cols: S V F Z C
K_194: [ 56 128 162 163  92]
K_346: [ 94 107 129 147 108]
K_531: [161 107 129 147 108]
K_346 => [ 94 107 129 147 108]
down: [108 108] => C

cols: B P L W H N
K_725: [92 40 77 47 45 40]
K_414: [208 199 103 214 216 196]
K_746: [208  40 103 214 216 196]
tags:
[44] -> K_166
[45] -> K_970
[217] -> K_453
[214] -> K_626
[216] -> K_705
key K_746 4:  => K_705
[208  40 103 214 216 196] => K_746
K_746 => [208  40 103 214 216 196]

cols: R G D E Q
K_24: [157 128 127  97 105]
K_196: [163 123 143  85 103]
K_390: [117 119 156 200 148]
K_934: [ 73 153  66 169 175]
K_131: [151 167  88 113 132]
down: [97 85] => E
[157 128 127  97 105] => K_24
[163 123 143  85 103] => K_196
K_131 => [151 167  88 113 132]
down: [163 117  73 151] => R
down: [156  66  88] => D
[117 119 156 200 148] => K_390

cols: Goluv sofu Rutet diba lim Zam tam Nedip Neku Mase
K_495: [146 152  94 116  90 188  98  82 141  92]
K_247: [114  96 121 139  99 153 128  91 148 141]
K_835: [135 158 125 120 121 136 119 123 125 110]
K_778: [134 172 101 141  62  99  95 210 116 138]
Table of tags by key:
[96] -> K_926
[121] -> K_791
[152] -> K_363
[172] -> K_868
key K_247 1:  => K_926
[146 152  94 116  90 188  98  82 141  92] => K_495
K_495 => [146 152  94 116  90 188  98  82 141  92]
[135 158 125 120 121 136 119 123 125 110] => K_835
K_835 => [135 158 125 120 121 136 119 123 125 110]

cols: A J Y T K M U X
K_104: [162 125 207  86 108 117 127  83]
K_416: [130 146 125 121 114 113 129 114]
K_181: [129 138 159 104 136 118 165 136]
K_620: [115 172 107 127 120 131 105 139]
K_12: [171 136 115 128  93 130 137 103]
K_405: [ 90 129 111 124  94 129 119 126]
[171 136 115 128  93 130 137 103] => K_12
[ 90 129 111 124  94 129 119 126] => K_405
down: [159 107 115] => Y

cols: maguv lav Fere pib
K_320: [184 108  79 141]
K_956: [175 120  84 164]
K_712: [175 126  97 151]
K_500: [209 129 136 176]
K_341: [166  98  47 167]
down: [209 166] => maguv
down: [ 79  84  97 136] => Fere
[209 129 136 176] => K_500
down: [175 175 209 166] => maguv
down: [184 175] => maguv
Table of tags by key:
[163] -> K_287
[83] -> K_716
[136] -> K_395
[164] -> K_627
[84] -> K_137
key K_956 2:  => K_137
down: [120 126 129  98] => lav

cols: rali pake kozon lupad lefa
K_428: [222 142 129 130 173]
K_729: [202 202 133 127 132]
K_84: [137 214 185 130 126]
down: [130 127] => lupad
down: [133 185] => kozon
down: [129 133] => kozon
down: [202 214] => pake
tags:
[202] -> K_248
[222] -> K_490
[132] -> K_573
[127] -> K_468
key K_729 0:  => K_248
[222 142 129 130 173] => K_428
K_84 => [137 214 185 130 126]

cols: Bog Sov pomis lem suza Mizo
K_930: [ 84 100 206  78  84 133]
K_860: [146 138 113 145 136 136]
K_200: [ 79  89 178  95 121 135]
K_493: [ 96 100 167 122 115 126]
K_520: [148 160  94  96  95 143]
K_200 => [ 79  89 178  95 121 135]
Table of tags by key:
[115] -> K_195
[135] -> K_154
[126] -> K_797
[125] -> K_159
[114] -> K_388
[122] -> K_546
key K_493 5:  => K_797
down: [100 138] => Sov
down: [121 115  95] => suza

cols: nili rufo fup gebop mir mati rog
K_496: [128 187 110 143 128 144 178]
K_133: [131 159 129  68 154 120 158]
K_313: [128 187 110 143 145 144 178]
K_610: [131 159 129  68 154 120 109]
K_859: [149  54  99 168 143  95 107]
K_816: [149  54 102 168 143  95 107]
K_859 => [149  54  99 168 143  95 107]
Table of tags by key:
[54] -> K_378
[53] -> K_720
[94] -> K_944
[95] -> K_522
[187] -> K_664
[188] -> K_426
key K_816 1:  => K_378
down: [110 129 110 129  99] => fup
K_816 => [149  54 102 168 143  95 107]
down: [110 129  99 102] => fup
down: [128 154 145 154 143] => mir
down: [178 109 107] => rog

cols: Pekol vurif zar gigu Gami kivap
K_383: [111 114 119 155 128 131]
K_753: [101 112 118 155 140 134]
K_965: [111 114 119  63 218 151]
K_13: [101 112 118 155 134 130]
K_957: [109 116 118 152 135 132]
K_5: [110 118 115 117 164 138]
K_257: [111 119 115 118 163 138]
[111 119 115 118 163 138] => K_257
[111 114 119  63 218 151] => K_965
[101 112 118 155 134 130] => K_13
down: [140 218 134] => Gami
down: [155 152] => gigu
down: [155 155  63 155] => gigu

cols: ritar nas mulu varig Nisil Zatez Muf dezef
K_857: [105 101 182 125 172  82 163  66]
K_340: [ 99 157 173 107 177 121 175 128]
K_507: [106 143 122 100 143 124 120 116]
K_29: [ 94 166  98 160 181 189  39 184]
K_513: [149 187 122 116 183  81  77  99]
K_188: [195 134 112 128 147 137  86 126]
[106 143 122 100 143 124 120 116] => K_507
down: [ 94 149 195] => ritar
[ 99 157 173 107 177 121 175 128] => K_340

cols: Gaku zomik ruf gon dig giko sur
K_689: [121  60 128 106 106  89 150]
K_199: [144 124 139 143 116 169 128]
K_382: [114 131 128 128 138 126 123]
key -> tag
[144] -> K_737
[106] -> K_524
[107] -> K_353
[169] -> K_898
[143] -> K_456
[168] -> K_486
key K_199 3:  => K_456
[144 124 139 143 116 169 128] => K_199
down: [169 126] => giko

